grid =
[[118 150 125 129 131 117 124 122]
 [135 140 124 129 126 110 139 111]
 [124 133 128 129 127 135 125 128]
 [142 112 133 140 121 134 116 127]
 [119 117 126 129 129 126 132 116]
 [132 113 125 127 131 129 118 135]
 [117 117 124 143 131 133 115 127]
 [123 142 135 122 140 101 123 123]
 [132 113 132 129 134 140 136 132]
 [120 121 125 132 140 121 122 125]
 [116 122 131 117 125 121 124 123]
 [128 118 125 133 135 131 110 141]]
Rows and columns are counted from 1.
(1, 1) -> 118
(3, 8) -> 128
(10, 3) -> 125
(12, 7) -> 110
(6, 4) -> 127
(1, 8) -> 122
(8, 4) -> 122
(11, 7) -> 124
(2, 5) -> 126
(1, 2) -> 150
(3, 2) -> 133
(4, 1) -> 142
(6, 3) -> 125
(10, 5) -> 140
(1, 3) -> 125
(5, 1) -> 119
(11, 5) -> 125
(9, 1) -> 132
(12, 4) -> 133
(6, 5) -> 131
(3, 1) -> 124
(8, 7) -> 123
(5, 7) -> 132
(7, 7) -> 115
(7, 5) -> 131
(4, 6) -> 134
(6, 2) -> 113
(12, 1) -> 128
(3, 7) -> 125
(8, 6) -> 101
(2, 1) -> 135
(1, 5) -> 131
(11, 6) -> 121
(2, 6) -> 110

W =
[[126 126 127 126 127 126 131 130 136 128 125 133 117 125 121 122]
 [130 122 121 139 125 131 133 133 133 137 118 138 125 134 128 130]
 [133 122 115 132 139 110 120 129 128 137 134 126 134 110 114 131]
 [129 129 127 130 127 128 128 119 123 130 120 142 125 100 147 136]
 [129 128 127 131 132 134 130 128 125 128 134 119 136 124 137 129]]
Indices start at 1.
(1, 1)	126
(4, 10)	130
(3, 11)	134
(3, 6)	110
(4, 1)	129
(1, 15)	121
(5, 12)	119
(2, 1)	130
(5, 4)	131
(1, 8)	130
(4, 3)	127
(2, 6)	131
(1, 6)	126
(2, 9)	133
(4, 16)	136
(5, 2)	128
(4, 5)	127
(4, 13)	125
(2, 8)	133
(5, 5)	132
(3, 3)	115
(5, 15)	137
(2, 15)	128
(3, 13)	134
(4, 8)	119
(1, 10)	128

a =
[[117 115 117 143 124]
 [130 144 125 118 125]
 [122 131 119 129 123]
 [142 136 142 129 113]
 [131 155 122  99 138]
 [120 116 113 138 129]
 [135 137 132 124 115]
 [132 144 123 114 130]
 [115 147 106 105 154]
 [143 153 115 106 138]
 [148 124 142 124 120]
 [154 140 128 116 127]
 [134 108 139 148 115]
 [108 117 110 140 139]
 [143 116 147 140 116]
 [130 120 138 141 114]]
Rows and columns are counted from 1.
(1, 1) => 117
(15, 4) => 140
(8, 2) => 144
(14, 5) => 139
(11, 2) => 124
(2, 1) => 130
(1, 3) => 117
(5, 3) => 122
(6, 5) => 129
(16, 5) => 114
(13, 2) => 108
(2, 2) => 144
(1, 2) => 115
(14, 2) => 117
(2, 4) => 118
(1, 5) => 124
(6, 4) => 138
(10, 2) => 153
(5, 1) => 131
(13, 4) => 148
(6, 3) => 113
(9, 4) => 105
(11, 1) => 148
(12, 1) => 154
(10, 4) => 106
(10, 5) => 138
(13, 3) => 139
(8, 1) => 132
(3, 1) => 122
(12, 2) => 140

data =
[[142 144 105 142 124]
 [127 112 154 133 123]
 [111 110 153 128 130]
 [102 114 145 109 158]
 [134 110 146 112 138]
 [136 114 144 146 117]
 [112 142 130 143 121]
 [115 117 132 145 132]
 [112 142 129 135 111]
 [141 138 129 111 122]
 [131 111 120 119 145]]
Indices start at 1.
(1, 1) -> 142
(8, 4) -> 145
(5, 5) -> 138
(1, 3) -> 105
(6, 2) -> 114
(7, 4) -> 143
(7, 2) -> 142
(1, 4) -> 142
(6, 4) -> 146
(11, 2) -> 111
(4, 4) -> 109
(8, 1) -> 115
(11, 1) -> 131
(6, 1) -> 136
(6, 3) -> 144
(2, 3) -> 154
(9, 4) -> 135
(11, 4) -> 119
(3, 1) -> 111
(8, 5) -> 132
(2, 1) -> 127

x =
121	148	117	128	118	135	122	144	111	111	133
134	121	139	110	132	118	131	131	119	132	137
132	119	130	120	143	106	134	116	120	146	148
146	130	137	133	121	134	116	132	116	126	119
124	126	141	135	124	141	131	137	112	109	105
133	143	135	120	120	129	108	116	129	141	127
124	122	116	124	146	133	136	136	121	140	138
126	134	117	131	125	119	123	138	124	123	124
137	139	138	125	122	121	118	124	115	144	130
105	140	141	125	140	132	140	121	135	131	141
138	123	122	136	125	111	134	135	135	143	138
116	124	124	136	127	148	128	142	130	122	115
116	131	137	118	107	122	130	121	124	116	115
121	112	131	121	136	114	121	137	110	137	145
117	140	119	125	116	142	129	149	118	118	127
Indices start at 1.
(1, 1): 121
(6, 2): 143
(13, 6): 122
(10, 1): 105
(1, 3): 117
(5, 5): 124
(11, 1): 138
(7, 6): 133
(4, 1): 146
(12, 7): 128
(8, 9): 124
(14, 9): 110
(2, 1): 134
(4, 10): 126
(14, 1): 121
(15, 6): 142
(5, 7): 131
(13, 10): 116
(8, 11): 124
(8, 7): 123
(12, 2): 124
(2, 11): 137
(10, 4): 125
(2, 5): 132
(10, 3): 141
(4, 9): 116
(12, 9): 130
(6, 9): 129
(8, 4): 131
(3, 10): 146
(15, 9): 118
(2, 8): 131
(14, 3): 131
(3, 3): 130
(14, 8): 137

m =
[[124 114 107 109 116 135 131]
 [124 140 122 110 122 113 128]
 [114 113 145 123 117 148 119]
 [137 146 129 131 137 108 133]
 [136 141 143 112 115 120 126]
 [130 141 134 120 123 111 129]
 [143 145 129 130 107 135 116]
 [121 125 110 139 107 119 129]
 [141 142 137 107 146 146 110]
 [125 134 145 120 138 122 116]
 [124 137 138 109 119 146 119]]
Indices start at 1.
row 1 col 1	124
row 3 col 3	145
row 1 col 3	107
row 2 col 6	113
row 7 col 1	143
row 8 col 4	139
row 5 col 2	141
row 5 col 4	112
row 5 col 3	143
row 2 col 3	122
row 3 col 4	123
row 11 col 7	119
row 5 col 5	115
row 10 col 7	116
row 2 col 2	140
row 10 col 4	120
row 3 col 6	148
row 6 col 2	141
row 8 col 3	110
row 2 col 5	122
row 7 col 3	129
row 3 col 1	114
row 4 col 5	137
row 6 col 1	130
row 1 col 5	116
row 3 col 2	113
row 7 col 6	135

X =
131	130	134	98
144	123	119	133
114	128	157	131
149	154	130	112
149	122	124	134
Rows and columns are counted from 1.
(1, 1) -> 131
(5, 2) -> 122
(1, 2) -> 130
(2, 3) -> 119
(1, 4) -> 98
(5, 3) -> 124
(3, 1) -> 114

M =
121,133,128,119,117,144,134,107,118,107,137,141
146,136,131,120,101,117,136,131,117,132,137,109
130,140,112,110,111,118,112,130,112,135,142,119
143,124,144,142,116,127,149,135,141,136,119,121
135,145,116,105,108,117,120,132,111,130,138,117
Indices start at 1.
row 1 col 1 => 121
row 3 col 1 => 130
row 3 col 11 => 142
row 3 col 9 => 112
row 5 col 7 => 120
row 1 col 12 => 141
row 4 col 3 => 144
row 1 col 10 => 107
row 2 col 4 => 120
row 1 col 4 => 119
row 3 col 2 => 140
row 5 col 3 => 116
row 2 col 6 => 117
row 4 col 4 => 142
row 3 col 5 => 111
row 5 col 10 => 130
row 5 col 6 => 117

B =
[[120 157 109 105 154]
 [146 120 136 140 119]
 [115 125 118 119 136]]
Indices start at 1.
(1, 1) = 120
(3, 5) = 136
(1, 4) = 105
(3, 4) = 119
(2, 3) = 136

A =
[[125 107 142 127 156 139 123 133 111 122 113 144 152 116  99 127]
 [142 143 121 137 139 125 107 106 113 145 105 124 134 118 140 111]
 [157 123 142 156 133 126 111 105 118 119 114 133 125 117 121 110]
 [123 107 140 125 125 125 137 138 130 107 133 144 137 132 107 135]
 [147 120 129 138 146 155 140 149 120 115 130 115 121 140 113 143]
 [138 120 132 140 128 141 143 141 132 111 138 116 119 143 116 137]
 [105 137 124 117 102 103 136 115 149 141 144 129 126 134 147 120]]
Rows and columns are counted from 1.
(1, 1) = 125
(4, 14) = 132
(6, 16) = 137
(3, 4) = 156
(1, 12) = 144
(4, 6) = 125
(3, 8) = 105
(2, 6) = 125
(3, 12) = 133
(7, 8) = 115
(6, 15) = 116
(5, 7) = 140
(3, 9) = 118
(1, 14) = 116
(6, 12) = 116
(6, 9) = 132
(1, 15) = 99
(5, 15) = 113
(2, 2) = 143
(7, 4) = 117
(1, 13) = 152
(5, 3) = 129
(2, 1) = 142
(1, 2) = 107
(6, 10) = 111
(3, 10) = 119
(1, 7) = 123
(3, 11) = 114
(2, 12) = 124
(2, 5) = 139
(2, 3) = 121
(6, 5) = 128
(3, 15) = 121
